Each row is followed by the tier that its hidden value falls in (each part has its own value, ranges and names):
[   6   54  -58  -23  -93   -3   -2  -16 -104    0   11  -79  -40  117
  -22   -8    8  -11   16   29   88   -4  -25   38   20   -5  -18  -11
   -8  140   19  -35    6   31    2  -49  -54   28  -79   48  105   -1
   40   29  -14   32  -47   54    9  -20   21    1   84  -32  -11] -> (13)
[ -15  103   76   -5 -117    7   60   47 -110   81  162  -21   -7  160
   94   63 -109  -27  -20   94   99  -87  -57   -1  -41 -258  -49 -105
   47  -61  138   33 -114   47  111  -31   59    6  112   53   28   32
  150   77   19 -145  -69   97   63  119  -43  -66   28   -8   49] -> (12)
[ -17   65 -138  -27  -51   19   40  -67  -26  -78  -54  -34  -33   60
  -96   27    6  -64   -1  -12   20  -71  -42   30   11   88   57   41
   15  122   32 -104   39  -25   33   56  -89   60  -75   40   62   -4
  -41  -36   30  -13  -78  100    1   56  -38  -36  112  -21  -49] -> (19)
[  68  187  -27   58 -140  -32  -67   74 -123 -112  123   50   37  313
  -44   -1 -167  128   42 -246  114   22 -224   40 -146   10  -75   -5
  169   71  171   95  -99    2 -110 -150 -114  123  -48   38  128   80
  107  -53   79  -34 -106   47 -144  192   59   28 -105   50   91] -> (12)
[ 139  231 -137  -30   77  -93  112  -78 -123  -36   38  -10  -36   14
   64  160   32   26   46 -183   31  -53  -37  -71   85  173  220   33
   12 -256   84   -6   99   32  174   82  -24  118   48  123   32  -10
   41 -215  -63  -20 -197  101 -102  216    8 -113   51   59   65] -> (14)
[ -17  109 -167    3  -18   90   87  -67  -17 -104  -88  -26    7   67
  -79   73  -11  -95  -11   -9  -73   -4  -83   25   42    5   88   87
   17  117  -12  -69  170 -107   69   96    8   50   63   32  107    0
  -53  -59   83   27  -94   58   -8   86  -66 -110  142   42   26] -> (12)
[   1   73   53   11  -55  -28   40   36 -122    3  -28  -96  -70   18
   22   13   17   43   34   29   48  -59   35   -4   26  -69    7   48
  -34   84    3    5   17   47   76  -59   10   34  -46   16  124   -6
   39   15  -18   62   -7   32   98  -34   10   -2   83   14   -9] -> (17)
[ 39   9 -91 -35 -41   8  44 -38 -52 -76 -33 -40 -46   1 -41  30  59 -20
  32  -8   5 -12 -19  56  40  74  58  38 -22  97  58 -25  80 -15   0  20
 -44  29 -70  62  87 -10 -22 -51 -17   1 -76  30  26 -29  -8  -6 112 -31
 -17] -> (12)
[ 204   41   82  172  -83   89  -88   23  -88  -62  267 -191 -187  -58
  220    4 -255 -430   -3    7 -102  -28  -47  115 -189 -128  -55 -141
  232 -173  418   24   55   96  164  280  -81 -145  269 -174 -108 -154
  127   80   95 -366 -149  257  -98   82  -92  -22  116  -96   33] -> (30)
[-80  29 -36 -34 -19 -12  25 -28 -60 -54 -24 -15 -53  41 -45  38  27 -30
   5   6 -13 -39  20   0   0  83  39  64 -59 160  69 -69  41 -17   0  -7
 -47  16 -82  75  75 -23   7 -73  18  16 -45  53  55 -16  20  37  93   0
 -16] -> (41)
[-113   43   58  -41  -53   11   30   14  -49  -44    9    9   56  128
  -79  -34    0   74  -46   42   59  -95   35  -49  -14  -31   -8   80
  -61  130   22   44   -6   12  -13  -69   26   40  -33  135   72   68
   33  -21   67   22   -6   88   34   25   -4   -6  -22  -41   39] -> (32)
[ 472  100   49   18 -193 -153   75  182 -136   15  291 -293 -340  114
 -211  152 -271  162   50  -94   26  -44 -215   70   30  -45 -266   13
  224   54  532  209  162  -56 -282 -525    6   80  -28   88  235  -17
  299 -148  174  246 -159 -185 -157  -98   84  -13 -206  119  -76] -> (13)
[ 292  -88   24 -158 -178   -6  210  -29  233  -35 -126  353  324  297
   29 -287  -91  -39  133  227   27  -95 -286  -80 -197  -82  267  -90
   50  -71  335  289  -46   -9  262  182   -2   63  -45 -170   77  133
  -59   96  -76  -87  -21   -6  132  162 -272  -14  208 -119    2] -> (41)
[  91   96   39   65 -199  -19  270  -15   -6  253  -72  169  109   98
 -137  -58   27   61  -81  170   66 -427   26 -104    9   85  141  105
  -83 -129   34 -105  105 -133   93   82  -64  -35  222  -81   -8  -54
  135   29   87 -271 -167 -105   32  118 -175  -79  -97  239 -170] -> (19)
[ 204  -16   53  146  -78  120  -96    5  -54  -86  280 -155 -176  -23
  166   -7 -237 -449  -15   41 -131   14  -55   97 -208  -74  -41 -100
  205 -125  456   51  120   74  130  292  -93 -183  250 -127 -116 -118
  142   49  105 -355 -158  236 -133   44  -65  -22   79 -139   60] -> (30)
[-40  76 -21  13 -44 -14   6  -5 -97 -33 -12 -22 -39  99  24  23  22  14
  41 -27  38  14 -33   8 -28   9  22  16 -19 102   2 -20  17  21  35 -15
 -38  40 -51  27 121   8  28 -34 -30  28 -36  36  15  23  33   4  69   4
  62] -> (14)
[-434  390 -156  198  235 -392 -267 -409   50  236 -173 -190  -48  114
   87 -194  132 -118 -452  295  117   39  223 -262 -241  240   87   38
  -56   99   95 -457  622   49  138  317  263  120 -240   52    1  190
  -48 -514  -56  510 -126  255 -408  -89 -202 -528 -119 -319  468] -> (17)
[-50  48 -30  24  -7 -23  -7 -23 -96 -80 -27 -65 -60  64   1  10  37 -18
  33 -55  33   2 -51 -13 -49  65  34  58 -22 124  20  -3  70   0  58   0
 -65  59 -88  36  81   8  30 -22 -17  50 -54  41 -34   1  -4 -28  78  -5
  44] -> (22)
[ 341  108   92   20 -176 -148   22  159 -110  -35  292 -216 -274  246
 -251  138 -302  197   31 -146   26  -49 -231   15  -39  -45 -258  -27
  201  102  443  203   77  -20 -276 -474  -35  159  -32  125  204    6
  256 -142  173  229 -135 -109 -213   20  154  -16 -219   83   19] -> (17)
[ -37   15  -29   36  -20   -4  -14   -2  -98  -37  -36  -78  -87   71
  -33  -19   37  -51   28   -6   23  -19   16  -49  -64  111    8   95
  -25  164    9  -43   54   29   40   -4 -111   16 -135   10   92   -6
   43  -18  -19   43  -20   48    0  -46   32   25   31   -8   -4] -> (41)
[ 12  17 -33 -21 -45 -14  22 -33 -71 -56  15 -29 -24  74  -9   4  40  -4
  13 -32  71 -25 -78  22 -43  32  30  26   0  85  60  23   1   5  52 -15
 -54  45 -81  49  78  23  20  20 -34   5 -73  31 -16  22  -3 -44  42 -45
  23] -> (13)
[ 207   -6  122 -126 -196  -17  178   23  178  -65 -131  292  280  187
   99 -251  -60   66  154  152   86 -143 -225   10 -112 -210  204 -115
   17 -111  213  271 -143   39  242  109   51   93   -2 -155  132  150
  -80  107  -57 -100   23   36  219  175 -261   19  235 -111  -19] -> (41)
[  34  224  -62   57 -103   -5  -76   40 -159 -132  123   80   92  321
    6   45 -177  109   13 -286   83   54 -212   66 -128    0  -47   18
  166   62  183   53  -77  -62 -124  -91  -66  139  -15   65   96   48
  109  -82  100  -82 -164   55 -137  231   49   22  -39   85   92] -> (22)
[  13  219  -51   34 -111   42  -88   27 -175  -97  118  115  161  313
   29    0 -141   87  -26 -234  114   64 -182   34 -150  -27  -24   79
  136   83  140  103 -117  -47  -65  -68  -64   73  -14   63  126  109
  107  -12   73  -96 -136   83  -89  204   68   23  -94   11   75] -> (13)
[ 251   -6 -139 -221   43  184  181 -160  -44  -28   36  -57  192   64
 -137   62  -68  168   49    7   79  138  286   66  228  -23  -65   -7
   12  -64 -188   71   60  -81 -221   41  166   37  157  202  129 -233
 -140 -224  -13 -138  -54  134   60   33 -219   57   35  -77  -48] -> (21)
[-127  114    1   29  -17   31  -65   -1  -99 -111   35  147  161  234
   50   -9  -30   41  -21 -181   65   12 -118  -36 -154   29   11   96
   47  123   44   54 -114  -40   -5   -5  -60   91  -60   81   85   84
   39  -25   37 -109  -87   96  -28  169   33   31  -79   -1   74] -> (22)
[ -21  110   -1   -2  -59  -13  -35  -18 -144  -78   17  -79  -38   96
  -17   32  -15   65    9  -86   64    0   -9   46    9  -21    9   16
  -22  107   -2    4    4   35   -1  -26  -33   86  -46   72  107    7
   19  -13   -5   49  -61   84  -21   45   77  -12  105  -37   51] -> (32)
[-64  15 -14 -15   8 -22  47 -41 -81 -40 -12 -50 -77  76 -60  39  39 -24
  -5   6  10 -72  -6 -84 -50  94  52  97 -56 119  34 -27  56   0  71  -9
 -68  54 -99  73  57  13  57 -40 -11  59 -49  45 -21  18  41 -43  37 -12
  32] -> (17)
[-46  18 -46   4 -15  -8  40 -30 -67 -12 -21 -44 -81 131 -50  29  20 -53
  19  46 -16 -12 -24 -95 -46  65  42  65 -20 152  27 -43  97  11  71  -3
 -70  17 -50  47  72   1  71 -60  -2  49 -15  33 -28   7  43 -54  25  19
  76] -> (17)
[   1   17  -51    6  -36    1   -4  -18 -115  -10    6  -86  -81   91
  -28   22   34  -26   17    4   37   21    8  -14  -30   56   -2   42
  -28  138   12  -28   46   21   11  -13  -70   26 -107   44  109   -6
   49  -14  -48   45  -47   29   -9  -37   58   -4   50  -29   20] -> (14)
[ 372   61    8  161 -102  182 -138   30  -61 -176  250 -117  -75 -202
  267  -58 -265 -464   23  -52 -163   71  -30  233 -193  -40   -1  -55
  282 -220  540  157   98   58   77  382  -78 -208  254 -215  -19 -115
   28   41   91 -426 -200  296  -48    4 -122  126  139 -232  -64] -> (22)
[ -40  152  109   54  -81 -237   79   99  302  -28  -37  224  -11   33
  -86  -56  -36   40   33   37  -54 -164 -268   48  -95   90  196 -105
   59   45  265   29   61  114  291   22   12  -23   86  -63   52  -53
 -277   14   10  158  -41  -49   34   74  -74  -48 -132   99  147] -> (22)
[ 260   47   70   22 -221   66  -74    7  176 -222  201 -243 -101   29
  421 -233 -147 -266  372  354  -71   42  -81  106  145 -141 -157 -640
  269 -340   81  335  122  479 -172  115  -23  173  332  -16  138   52
   65 -148   47  -94  185  605 -397   50   -4  248  339 -554  412] -> (41)
[ 233  261  -88  -52   43 -143   74  -56 -190  -49   88 -134 -104 -102
   35  185   17  112   21 -266  112  -91    7   12  139   92  186  -24
    8 -325  105   44    0  101  165   34  -17  171   -2  145   62   11
   -4 -163 -115   11 -219  142  -62  203   42 -137   82  -33  -11] -> (14)
[ -29  266 -232   90  -93  221  161   25  -57 -148  -98 -117  -47  123
 -275  144 -148  -68  -91  -68 -115  -18 -136  110   13 -176   -4  128
   72  111 -148 -118  152 -139   48   48   61   73  113  -57  263   97
 -151   17  181  223 -120   42   -8  207    9 -198  141   90  111] -> (41)
[ -12  -12 -148  150  -70  -72   61  156 -215   19 -147 -210 -210    5
   69  -51   64 -148  161  -63   -7  -26  -35 -117  -53   59  -18  -50
  176  132   -5 -166  -55  156  106  -98 -238  -17 -143 -159   35  -44
   95  -43  -38  -91  176   44   92  -36  -60  -30   84  256   44] -> (22)
[ 24  28 -69 -28 -45  -8  23 -36 -64 -28  -8 -60 -53  46 -68  23  22 -42
  -5  18  24 -28 -35 -12  -5  64  48  65 -13 143  78  -1  68 -10  56  -1
 -67  19 -71  57  85   2  17   3 -12  33 -62  41   5 -30   8 -39  46 -37
 -35] -> (19)
[ -98   97    1   13  -33   22  -67  -31 -118 -141   -6   30   99  200
  -11  -21  -19   70  -20 -156  105  -21  -70   -3  -67  -37   10   51
   25  117  -38   11  -69   20   21   22  -61  141  -80  102   41   83
    5   -2   33  -68  -83  144  -39  154   29  -48   30  -51   74] -> (30)
[ 168   57   51  130 -114  110  -64   24  -50  -44  247 -126 -148  -25
  112    6 -240 -380  -22   59  -70  -62  -71   47 -195 -103  -21  -47
  185 -116  404   81   66   53  187  246 -108 -166  253 -119  -72  -55
  156   93  111 -346 -129  237  -78   65 -108  -36   22 -125  -33] -> (12)
[  49   84  -53  -37  -43   30  106  -64 -145  -31  -22  -36  -47   -7
  -37   87   31   44   16    6   23 -107   45  -25   25   63   89  128
  -24    8   -4  -12   41  -17   37   28  -58   62  -37   48   98   17
   60  -49  -28  -14  -85   71   18   43   62   -7   88  -37  -23] -> (32)
[  25   31  -48  -10  -59   17   51    0 -100   19   11  -23  -30  118
    8   13   21  -36   28   43   28   25  -60  -28  -35   11   21   72
   -4  128   63   24   60  -20   54  -54  -35  -33  -31   21  124   10
   92    7  -14   30  -37  -22   18  -28   16  -16   14   27   29] -> (13)
[ -55   47 -389  -17  119  -46  -94 -126  306  171  -76 -179 -140   10
  356  265  248 -308   32   62 -421  175  169 -163  147  312  193  109
  335  432  101 -120  -72 -172   51   79  258  -96  511   50  303 -453
   63 -249  -18  -49  751   85  -50  113  -30 -323 -225  419   35] -> (30)
[  -5  152 -226    9   38 -101   -2  -92   89  276  -14 -134 -134   23
  381  268  217 -131   32   56 -182  -47  155 -139   85  244  187  113
  238  174   23 -123 -225  -99  142   37  167   11  322  -24  259 -363
  158  -42 -139  -39  494   39  -15  168   65 -211 -156  363  -51] -> (30)
[ -25  149   36   14 -134  -24   23   29 -152   93  131  -93  -69  132
   58   70 -160  -47  -22   93  130 -148   24   27  -27 -222  -61 -148
   99  -47  107 -122 -186  118  119   31  -20   53   16    7  -35  -45
   92   97   -3 -164  -76  197   94  128  -24  -25  116  -22  -29] -> (21)
[ -36  -61 -158  179  -62  -67   77  202 -185  -14 -190 -183 -182   12
  100 -102   93 -169  190  -63  -45    6  -66 -130  -71   49  -10  -54
  204  144   18 -153  -20  155  109 -105 -217  -51 -126 -175    9  -29
   95  -74  -10 -120  227    9  108  -51 -123  -51   77  322  107] -> (22)
[ 14  34 -54 -24 -25  -6  63 -37 -62 -88 -38 -65 -62  18 -60  45  28   9
  21 -15   1 -57  -3  12  33  33  71  51 -16  67  45 -28  82  -3  47  27
 -22  62 -37  70  52  -8  -3 -64   8  14 -56  55  12  27 -17 -67 117  -5
  19] -> (17)
[  16  122   39  -38 -117  -28  102   14 -151  107  133  -71  -32  153
  -13   93 -112   38  -52   98  140 -185    5  -35   -2 -200  -27  -90
   67  -72   71  -38 -167   97  115  -35    9   93    9   75   -7   14
  103   99  -22  -81  -88  145   51  147   31  -87   36  -30   12] -> (30)
[  41  298  220  -39  497 -263 -221  -19  121   97  125  -73   98   70
  488  -77  148 -235  -44 -323   -8  160  296 -272  354  253   10  -57
 -314 -317   60   13  227  221  146  -99  339   34  153  392  241 -121
  -38 -663  123  174 -144  303   -1  159  -88   88 -269   50    1] -> (30)
[ -57   34  -14  -17  -12    7   45  -43 -123  -57  -34  -49  -47   41
    9   43   48    0   16  -19   27  -70   24  -14   -4   33   29   74
  -42   92  -14  -58    2   -2   23   -4  -44   76  -94   53   80    4
   42  -40  -10    2  -53   71   37   32   37    2  115  -15    8] -> (32)
[ 403 -463  592  610  -33 -384   98  133  101  370  -13 -292 -154 -319
  162 -176  439 -104 -222 -123 -115 -679 -126   58  143    8 -170 -378
 -105 -304   54 -136  445 -106    4   70   73  300  429 -163 -233 -510
   21  241   18 -468 -496 -571 -274 -119 -244 -513 -277  547 -132] -> (22)
[-64  25 -21 -23 -40  15  10 -17 -38 -84 -44  -5 -49  46 -43  14  36 -13
  31 -10 -19 -10   2   5   2  42  29  65 -60 171  35 -27  50 -10 -12 -16
 -47   6 -44  61 129  23   7 -97  34   4  -1  55  60  -9  19  29  74 -20
   7] -> (41)
[  58   54  -28  -74  -54   95   57  -14  -49 -159  -58    7  133   23
  -99  -36   20  165   28  -49   74  -16   75   60  101  -50   47  104
  -32   28  -65  120   54  -12  -47   23   57   63   16  148  105   58
  -75  -73   45  -58  -38  107   73   25 -102   -4   59  -88  -15] -> (21)
[ 10  44 -35 -19 -74  14  48  17 -66 -79 -35 -48 -11  29 -35  -3  50  65
  41  -6  46 -31  -1  63  64 -14  16  18 -32  67  -6  20  48  16 -27 -36
   5  54 -43  79 117  34 -14 -35   7  23 -39  39  40 -14 -20   2  99 -23
  18] -> (22)
[  96  174  -13   30  -14  -81   29   29 -189  200  109 -121  -41   13
  297  183   93  100    8  -43   66   -6   88    6   14  -26   31   45
  115  -51   16   50 -218   -3   86  -80  162   69   64    3  226 -157
  119   94 -205   35   87  -36   58   62   96  -65  -79  144    1] -> (14)
[ 279   -2   34  -67 -157   -9  167   24  175 -105 -116  228  214  195
   10 -207  -81   43  142   78   50  -79 -265  -27 -137 -160  233  -61
  109 -121  234  274  -19   40  301  153   17   64   47 -138   73  137
  -80   62  -41 -101    6   15  108  189 -270 -126  123  -58   55] -> (21)
[ 223  247  -85  -53   10  -80  120  -46 -151  -42   27  -72  -59  -70
   60  148   12   90   59 -175   50  -79   23   22  180   53  180    0
   13 -274   62   14   58   78  126   32   17  113   80  100   93  -11
    2 -194  -46  -11 -165  124  -11  182   30  -79  115   23   15] -> (30)
[ -46  214   32   52 -206   -5  101  -20  -33   27 -107  181  146   95
  -75 -109   -6  111  -18  -43  108 -349  -18   -4  -17  119  125  124
  -57  -24   -9  -64  -30  -90   13   51 -134   32  141  -69   65   28
   71  -10  145 -241  -83   64   13  192 -133   52    2  138 -160] -> (13)
[ 241   31   86  156  -77   91 -146   31  -58 -119  304 -168 -157  -95
  169  -10 -261 -415  -19  -15 -125   54  -92  130 -213  -86  -29 -103
  204 -125  506  166  138   78  150  284  -80 -173  259 -118  -76 -105
   90   86   83 -308 -188  236 -134   -3  -72   -4   62 -195   30] -> (22)
[ -11  105   29  -35 -140  -40   75   37 -132  158  135 -132  -67  238
  -90   62 -126   44  -52  159  175 -157   30  -78    9 -223  -83 -143
   49   -2    3  -61 -162  148  112  -76   -8   90  -15   95    7   10
  103  119  -31  -16  -30  146   35  111   34 -111   -2  -34   25] -> (17)
[ -94  -37   63  -40  -13   26   88   16  -10  -47  -13   16   13  113
  -57  -17   73   51   10   92  -17  -36    6  -86   -3    7   14  108
 -115  140    0   96  118  -24   -6  -93   56    2    6  135  119   61
   68  -65   48   89   20  -19    8  -37    6  -18  -29   -3  111] -> (17)
[  58   45  -55  -52  -34  -21   58  -73  -71  -84  -30  -76  -97  -38
  -63   55   47    7   28  -39   26 -110   34   48   69  111   71   35
  -37   30   24  -69   34   32    9   30  -82   87  -90   61   76  -22
  -32  -73  -19   13  -95  102    7   33   49    8  142  -65  -46] -> (30)
[ -50  128 -275   17   80  -96  -46  -71  162  251  -17 -139 -139   46
  377  297  221 -188   32   43 -274   84  105 -176   84  221  199  120
  260  293   83  -76 -142 -154  163   29  223  -46  420   24  281 -377
  156 -104 -100  -29  585   -1  -17  137   10 -298 -218  428   -3] -> (14)
[ 212   -8 -104 -191  -62  160  148  -77   38 -140  -25   12  218   19
 -149  -53  -12  187   62    1  103   52  127  139  211  -56   -6   23
    7  -30  -84  159   71  -61 -168    5  134   13  130  185  123  -59
 -151 -136   60 -131  -31  106   80    8 -259   29   46 -106  -61] -> (13)
[ -51  179   58   73  -41 -137   16   68  107  -63  -36  192   86   58
  -24  -47   -5   76   11  -23  -19  -94 -187   -5 -104  136  167   37
   69   69  131   82   56   93  197   37  -28   48  -20   -3   75    9
 -194   39  -27  141  -93   19  -24   45   47   25 -135   12  140] -> (14)
[-123   -4  -24  -28  -53   -1  -23  -55   74 -177 -143   23   39 -182
  -47 -175  135   63  -98  118   42  -96  176  179  -30   60  -16  110
  -60   87  143 -108   98   17 -201   61  118   -5 -274   63  129  202
 -176 -235   54   63  -31  141  149 -161 -138   62   95 -301   24] -> (21)
[  47   86  -25   54   34  -70   13    7 -110  176   66  -78  -66   36
  337  160  152   -2   39   -9  -27   59   44  -48  -35   39   58   70
  102   34   36   36 -122  -34  110  -42  145   14   88  -19  226 -164
  141   30 -191   25  143  -81   29   31   86  -87 -102  174   70] -> (14)
[ 247   17 -109 -156  -66  188  122  -33  -26 -122  -21  -40  204   -5
 -160  -48  -50  170   40  -28  109   57  187  145  200  -79  -35   66
   18  -34  -82  146   47  -58 -169   19  125    2   87  156  136  -63
 -147 -102   59 -142  -50  121  133  -16 -254   57   49  -96 -137] -> (12)
[  9  20 -55 -38 -39  25  62 -35 -68 -66 -36 -54 -37  58 -85  27  34  20
  18  21  28 -62  22 -27  32  25  50  65 -26  81 -11 -14  53  19  36  16
 -44  61 -59  89  70  29  14 -48  -1   1 -38  79  18  22   8 -49  72 -45
   8] -> (17)
[-44  42   9  10 -23 -17  51  -7 -93 -33 -46 -50 -67  77  -4  11  29  -1
  44  27  17 -43 -12 -51 -15  15  35  68 -32 115  -4 -25  77  24  78 -26
 -41  36 -55  25  82   1  55 -35   2  53 -20  33  21  -3  14 -19  74  26
  54] -> (32)
[  29   93 -116   19   -9   16   54  -48 -109  -68  -19  -90  -79   69
  -88   78  -28  -46  -14  -61   -6  -29  -38  -27  -46   57   81   90
   46   64   39  -54   77  -14  110   71  -68   58  -43   18   54  -10
    3  -29   -7   37  -87   67  -45   84   13 -120   73   18   43] -> (17)
[  97  148  -75  -44 -134   48  223  -34 -116  102  -31   30   16   32
 -173   66  -19   82  -33  129   44 -294  108 -118   57  103  141  187
  -25  -75   -4  -29   37  -33   65   41  -89   21   60   39   62   26
  108  -20   30  -94  -88   78   37   88   14   -9  -19   35 -132] -> (17)
[-47  13  15   4 -24 -11  24 -16 -76 -90 -41 -48 -51  73 -18  -8  46  14
  35 -24  27 -40 -33 -24 -23  17  31  60 -34 118   1   6  64  22  48 -20
 -46  56 -62  50  73  33  36 -38  12  33 -21  48  -9  15  10 -41  71  -9
  70] -> (30)
[-68  24 -27   1 -65   3  10   1 -75  -3 -20 -54 -39 172 -25 -44  24 -44
  23  39  83 -33 -53 -62 -47   8 -14  56 -25 174   3 -21  17  10  65 -65
 -76   7 -77  34  89  42 103  24  26  21  10  39   2   5 -32 -36  20  21
   3] -> (13)
